Below are the code and all the weights of a small trained network. Each question names an input and a class and asks about switching units off, where a switched-off unit gives its printed mean instead of its output.

import numpy as np


def w(rows, s, z=0):
    codes = np.array(rows[::2]) - 128.0
    scale = np.full(codes.shape[1], s)
    scale[-1] = z or s
    return codes * scale


def norm(h):
    return h / np.sqrt((h * h).mean(-1, keepdims=True) + 1e-5)


def f(y):
    return y / 2 * (1 + np.tanh(0.7978845608 * (y + 0.044715 * y**3)))


def log_softmax(a):
    a = a - a.max(-1, keepdims=True)
    return a - np.log(np.exp(a).sum(-1, keepdims=True))


def net(x, mask):
    res = np.array(x, float).reshape(1, 7) / 4 @ E
    u = 0
    for l in range(3):
        y = f(norm(res) @ A[l][:, :-1].T + A[l][:, -1])
        res = res + np.where(mask[u : u + 12], y, B[l][:, -1]) @ B[l][:, :-1]
        u += 12
    return log_softmax(norm(res)[-1] @ U[:, :-1].T + U[:, -1])


A, B = {}, {}
E = w([
[165,164,115,53],'x0',
[144,95,36,140],'x1',
[146,207,104,193],'x2',
[129,128,130,128],'x3',
[123,130,127,131],'x4',
[1,155,84,108],'x5',
[127,128,129,128],'x6',
],0.0052)
A[0] = w([
[116,96,148,205,66],'L0N0',
[62,156,105,123,30],'L0N1',
[173,201,111,43,85],'L0N2',
[73,135,122,101,77],'L0N3',
[149,220,108,188,57],'L0N4',
[79,69,150,219,105],'L0N5',
[214,97,169,146,178],'L0N6',
[96,189,254,120,110],'L0N7',
[98,88,161,217,86],'L0N8',
[140,230,106,204,110],'L0N9',
[66,137,95,67,92],'L0N10',
[127,210,115,178,2],'L0N11',
],0.009,0.0041)
B[0] = w([
[146,165,135,78,144],'L0N0',
[146,187,138,200,144],'L0N1',
[77,166,134,67,186],'L0N2',
[141,142,179,152,144],'L0N3',
[109,71,162,75,178],'L0N4',
[140,167,117,50,194],'L0N5',
[77,169,139,175,254],'L0N6',
[150,79,1,156,220],'L0N7',
[130,190,103,43,172],'L0N8',
[95,46,141,97,223],'L0N9',
[133,136,155,180,183],'L0N10',
[116,113,169,113,138],'L0N11',
],0.0095,0.0038)
A[1] = w([
[131,151,106,225,197],'L1N0',
[108,145,73,160,227],'L1N1',
[150,114,66,129,59],'L1N2',
[51,117,85,144,213],'L1N3',
[213,65,195,92,158],'L1N4',
[114,212,209,215,158],'L1N5',
[158,126,80,175,84],'L1N6',
[53,168,133,131,124],'L1N7',
[237,131,146,120,65],'L1N8',
[92,21,196,121,115],'L1N9',
[255,140,174,157,2],'L1N10',
[157,196,143,106,117],'L1N11',
],0.0076,0.0019)
B[1] = w([
[197,118,176,86,203],'L1N0',
[239,110,122,133,209],'L1N1',
[144,48,14,110,136],'L1N2',
[201,109,160,175,252],'L1N3',
[38,114,165,186,153],'L1N4',
[217,114,161,126,214],'L1N5',
[128,95,96,85,141],'L1N6',
[187,191,193,161,202],'L1N7',
[67,173,112,156,124],'L1N8',
[136,65,209,72,204],'L1N9',
[102,233,187,255,141],'L1N10',
[180,170,143,100,150],'L1N11',
],0.0054,0.0035)
A[2] = w([
[108,124,177,43,103],'L2N0',
[212,200,113,97,106],'L2N1',
[164,127,164,39,113],'L2N2',
[102,143,196,158,111],'L2N3',
[131,113,189,224,56],'L2N4',
[145,72,176,70,15],'L2N5',
[109,54,177,89,82],'L2N6',
[82,122,137,214,22],'L2N7',
[93,213,108,44,2],'L2N8',
[141,176,146,87,75],'L2N9',
[3,70,107,124,113],'L2N10',
[87,27,147,144,122],'L2N11',
],0.0058,0.0021)
B[2] = w([
[116,95,185,103,206],'L2N0',
[102,89,165,46,253],'L2N1',
[60,181,228,103,215],'L2N2',
[202,104,134,197,176],'L2N3',
[139,212,137,132,188],'L2N4',
[86,118,180,148,155],'L2N5',
[75,126,216,168,199],'L2N6',
[80,176,169,154,87],'L2N7',
[76,253,111,50,151],'L2N8',
[147,179,109,95,146],'L2N9',
[161,127,209,85,170],'L2N10',
[121,110,202,106,205],'L2N11',
],0.0037,0.0018)
U = w([
[186,109,141,97,247],'0',
[169,108,135,106,255],'1',
[175,189,159,255,58],'2',
[43,24,183,111,63],'3',
[159,42,24,136,49],'4',
[72,224,89,41,32],'5',
],0.0098,0.0055)

Each question gives the input, the list of numbers given to net, and the class t.
The units are the neurons (one row each of A and B). Each row of codes is followed by its name. A weight is (code - 128) times the scale printed after its matrix; where a second scale follows, it is the last column's (A, B and U).
mask holds one flag per neuron, layer by layer. A switched-off neuron (its flag False) gives its mean, the last column of its row in B, instead of its output. The means were averaged over made-up inputs and are rounded, as every weight is.
A unit's drop is (log p(t) with every unit on - log p(t) with that unit switched off) / (log p(t) with every unit on - log p(t) with every unit switched off).
The circuit of an input: a set's keep is (log p(t) with only the set's units on - log p(t) with every unit switched off) / (log p(t) with every unit on - log p(t) with every unit switched off). Starting from the 12 units with the biggest drops (on a tie, the unit counted first), units are removed one at a time, each time the one whose removal leaves the highest keep (on an exact tie, the one counted first), for as long as the keep stays at least 0.8.
circuit, biggest first: the units of the circuit, biggest drop first
top k neurons: the k neurons with the biggest drops, biggest first
k most important neurons of layer l: the k neurons of layer l with the biggest drops, biggest first
drop of u: that unit's drop, to one decimal
input [-3,1,8,1,0,6,-3], class 3: circuit, biggest first -> [L0N9]
input [-7,-1,-6,-6,2,-8,-5], class 2: circuit, biggest first -> [L0N9; L1N10; L0N4]
input [4,0,4,-3,6,-7,-3], class 2: top 3 neurons -> [L1N10; L0N7; L0N8]
input [6,-5,0,2,-5,6,-7], class 2: circuit, biggest first -> [L0N10; L1N7; L0N1]
input [6,-1,-2,-4,2,-4,-6], class 5: top 2 neurons -> [L0N2; L0N10]
input [-8,-3,8,-4,-1,-6,8], class 3: top 2 neurons -> [L0N9; L0N4]
input [1,5,7,6,6,-5,5], class 3: top 2 neurons -> [L0N9; L0N4]
input [8,8,-8,6,-5,-5,2], class 3: top 3 neurons -> [L0N7; L1N4; L0N8]
input [8,-7,0,-3,2,8,3], class 2: top 3 neurons -> [L0N10; L0N5; L0N8]
input [6,-5,-6,5,1,-5,-5], class 3: top 3 neurons -> [L0N8; L0N5; L0N1]
input [-8,-7,-2,3,4,-3,-5], class 5: 3 most important neurons of layer 0 -> [L0N8; L0N5; L0N0]
input [-2,-5,-5,-2,7,-8,-8], class 2: top 2 neurons -> [L0N9; L1N10]
input [-1,3,8,-1,-2,-5,2], class 3: top 2 neurons -> [L0N9; L0N4]
input [2,-6,4,1,4,1,-1], class 4: circuit, biggest first -> [L0N7]
input [-8,1,-8,-8,3,7,-5], class 0: 3 most important neurons of layer 1 -> [L1N7; L1N3; L1N4]
input [-7,3,-5,1,5,-7,-7], class 2: top 4 neurons -> [L0N7; L0N2; L0N9; L1N10]
input [-7,-2,6,1,4,0,7], class 5: top 3 neurons -> [L0N8; L0N5; L0N0]
input [2,-6,-5,-3,0,4,-4], class 4: top 4 neurons -> [L0N7; L0N9; L0N6; L0N4]
input [8,-5,-5,7,-7,-1,-6], class 5: 3 most important neurons of layer 0 -> [L0N9; L0N2; L0N4]
input [-3,2,0,-7,-6,-8,3], class 2: circuit, biggest first -> [L1N10]
input [-8,-6,-4,6,-6,-6,-4], class 5: top 4 neurons -> [L0N8; L0N5; L0N0; L0N10]
input [1,-5,-8,-3,0,8,7], class 2: 2 most important neurons of layer 1 -> [L1N7; L1N3]
input [-3,-8,1,2,-3,-1,2], class 4: drop of L0N7 -> 1.0
input [-4,-6,3,4,5,4,-4], class 4: drop of L0N7 -> 1.1
input [5,-7,-2,-4,-3,-4,7], class 4: drop of L2N6 -> 0.0
input [-6,-2,-6,6,-5,8,-4], class 2: drop of L0N9 -> 0.3
input [3,0,-1,-4,3,-6,2], class 2: top neuron -> [L0N7]
